Below is a small trained network, with its code and all its weights. Each question gives an input and a target symbol and asks what happens when units are switched off, that is, made to give their printed mean instead of their output.

import numpy as np


def w(rows, s, z=0):
    codes = np.array(rows[::2]) - 128.0
    scale = np.full(codes.shape[1], s)
    scale[-1] = z or s
    return codes * scale


def f(y):
    return np.maximum(y, 0)


def softmax(a):
    e = np.exp(a - a.max(-1, keepdims=True))
    return e / e.sum(-1, keepdims=True)


def log_softmax(a):
    a = a - a.max(-1, keepdims=True)
    return a - np.log(np.exp(a).sum(-1, keepdims=True))


def net(x, mask):
    ids = ['γηξπτφ'.index(c) for c in x.split()]
    T = len(ids)
    res = E[ids] + P[:T]
    r = res
    for j in range(3):
        rows = slice(3 * j, 3 * j + 3)
        q, k, v = (r @ M[0][rows].T for M in (Q, K, V))
        z = softmax(np.where(np.tri(T) > 0, q @ k.T / 3**0.5, -1e9)) @ v
        o = O[0][rows]
        res = res + np.where(mask[j], z, o[:, -1]) @ o[:, :-1]
    y = f(res @ A[0][:, :-1].T + A[0][:, -1])
    res = res + np.where(mask[3:7], y, B[0][:, -1]) @ B[0][:, :-1]
    return log_softmax(res[-1] @ U[:, :-1].T + U[:, -1])


Q, K, V, O, A, B = {}, {}, {}, {}, {}, {}
E = w([
[139,179,154,175,83],'γ',
[48,218,112,139,131],'η',
[107,191,137,105,172],'ξ',
[75,119,152,61,86],'π',
[179,156,244,123,110],'τ',
[93,104,193,196,147],'φ',
],0.011)
P = w([
[253,91,42,122,178],'0',
[134,197,159,84,139],'1',
[121,186,190,75,133],'2',
[144,134,201,83,146],'3',
[172,122,205,69,182],'4',
[164,129,198,29,235],'5',
],0.006)
Q[0] = w([
[145,171,100,57,123],'head 0',
[181,205,176,114,163],'head 0',
[120,203,251,74,115],'head 0',
[162,156,119,115,132],'head 1',
[120,176,209,89,139],'head 1',
[87,115,202,135,138],'head 1',
[103,159,110,171,158],'head 2',
[140,112,32,153,96],'head 2',
[99,184,126,126,96],'head 2',
],0.022)
K[0] = w([
[208,75,165,96,90],'head 0',
[98,53,130,60,185],'head 0',
[81,56,248,151,196],'head 0',
[138,138,147,176,131],'head 1',
[190,99,20,169,122],'head 1',
[138,113,43,104,100],'head 1',
[126,148,178,137,203],'head 2',
[52,157,238,161,90],'head 2',
[91,79,150,56,172],'head 2',
],0.016)
V[0] = w([
[33,98,69,166,189],'head 0',
[112,63,94,7,93],'head 0',
[124,23,187,180,111],'head 0',
[64,233,186,116,192],'head 1',
[189,229,132,213,55],'head 1',
[152,143,134,28,77],'head 1',
[185,125,134,82,251],'head 2',
[40,183,9,154,163],'head 2',
[173,101,100,125,61],'head 2',
],0.016)
O[0] = w([
[70,33,172,40,108,38],'head 0',
[76,224,54,41,133,18],'head 0',
[45,162,172,184,158,193],'head 0',
[85,125,54,105,3,99],'head 1',
[110,35,53,57,210,254],'head 1',
[205,191,83,96,139,135],'head 1',
[184,134,191,25,50,232],'head 2',
[224,48,127,226,81,76],'head 2',
[124,144,128,132,218,137],'head 2',
],0.012,0.0059)
A[0] = w([
[170,51,19,159,45,6],'neuron 0',
[80,46,2,239,63,160],'neuron 1',
[22,155,78,213,189,48],'neuron 2',
[40,209,124,217,50,44],'neuron 3',
],0.0059,0.0013)
B[0] = w([
[72,157,105,224,62,255],'neuron 0',
[2,169,96,178,165,218],'neuron 1',
[211,138,185,117,145,210],'neuron 2',
[159,73,164,134,148,172],'neuron 3',
],0.0071,0.0051)
U = w([
[139,109,64,142,195,101],'γ',
[63,163,67,172,116,53],'η',
[161,119,118,89,68,85],'ξ',
[38,213,83,86,123,198],'π',
[129,254,125,182,152,2],'τ',
[43,145,197,140,129,234],'φ',
],0.004,0.0012)

Each question gives the input, a string of symbols that net reads in full, and the target symbol t.
The units are the heads (3 rows each of Q, K, V and O) and the neurons (one row each of A and B). Each row of codes is followed by its name. A weight is (code - 128) times the scale printed after its matrix; where a second scale follows, it is the last column's (O, A, B and U).
mask holds one flag per unit, heads first, then neurons. A switched-off unit (its flag False) gives its mean, the last column of its rows in O or B, instead of its output. The means were averaged over made-up inputs and are rounded, as every weight is.
A unit's drop is (log p(t) with every unit on - log p(t) with that unit switched off) / (log p(t) with every unit on - log p(t) with every unit switched off).
The circuit of an input: a set's keep is (log p(t) with only the set's units on - log p(t) with every unit switched off) / (log p(t) with every unit on - log p(t) with every unit switched off). Starting from all 7 units, units are removed one at a time, each time the one whose removal leaves the highest keep (on an exact tie, the one counted first), for as long as the keep stays at least 0.8.
circuit, biggest first: the units of the circuit, biggest drop first
top k neurons: the k neurons with the biggest drops, biggest first
heads that matter: for each layer, one digit per head in row order, 1 if its drop is at least 0.15 and else 0, layers parted by /
drop of u: that unit's drop, to one decimal
input γ γ φ γ, target γ: heads that matter : 011
input π τ τ γ, target τ: circuit, biggest first : [head 0; head 1]
input η ξ η ξ γ, target η: circuit, biggest first : [head 1; head 2; neuron 0; neuron 1]
input τ φ γ η π γ, target π: heads that matter : 101
input γ ξ γ, target ξ: circuit, biggest first : [head 0]
input π τ η π, target τ: circuit, biggest first : [head 1; head 0]
input ξ φ φ ξ, target ξ: heads that matter : 001
input ξ γ ξ, target ξ: circuit, biggest first : [head 2; head 0]
input τ π ξ ξ η π, target π: circuit, biggest first : [head 0; head 2]
input π π π, target τ: heads that matter : 010
input ξ η η, target ξ: circuit, biggest first : [head 2; head 0]
input φ η η, target φ: circuit, biggest first : [head 0; head 1]
input η π π, target η: circuit, biggest first : [head 2; head 1; neuron 1]
input η π γ η γ γ, target η: circuit, biggest first : [head 2; head 1; neuron 0; neuron 1]
input π π τ π ξ, target τ: circuit, biggest first : [head 1]
input φ φ η, target φ: circuit, biggest first : [head 1; head 0]
input η τ γ τ ξ, target η: circuit, biggest first : [head 2; head 1; neuron 1; neuron 0]
input η φ π τ, target η: top 2 neurons : [neuron 1; neuron 0]
input τ π γ γ, target π: drop of head 1 : 0.1
input γ π η, target γ: circuit, biggest first : [head 1]
input φ φ γ ξ, target φ: drop of head 1 : 0.4
input τ γ π ξ, target π: drop of head 0 : 0.2
input γ φ π ξ, target γ: drop of head 1 : 0.8
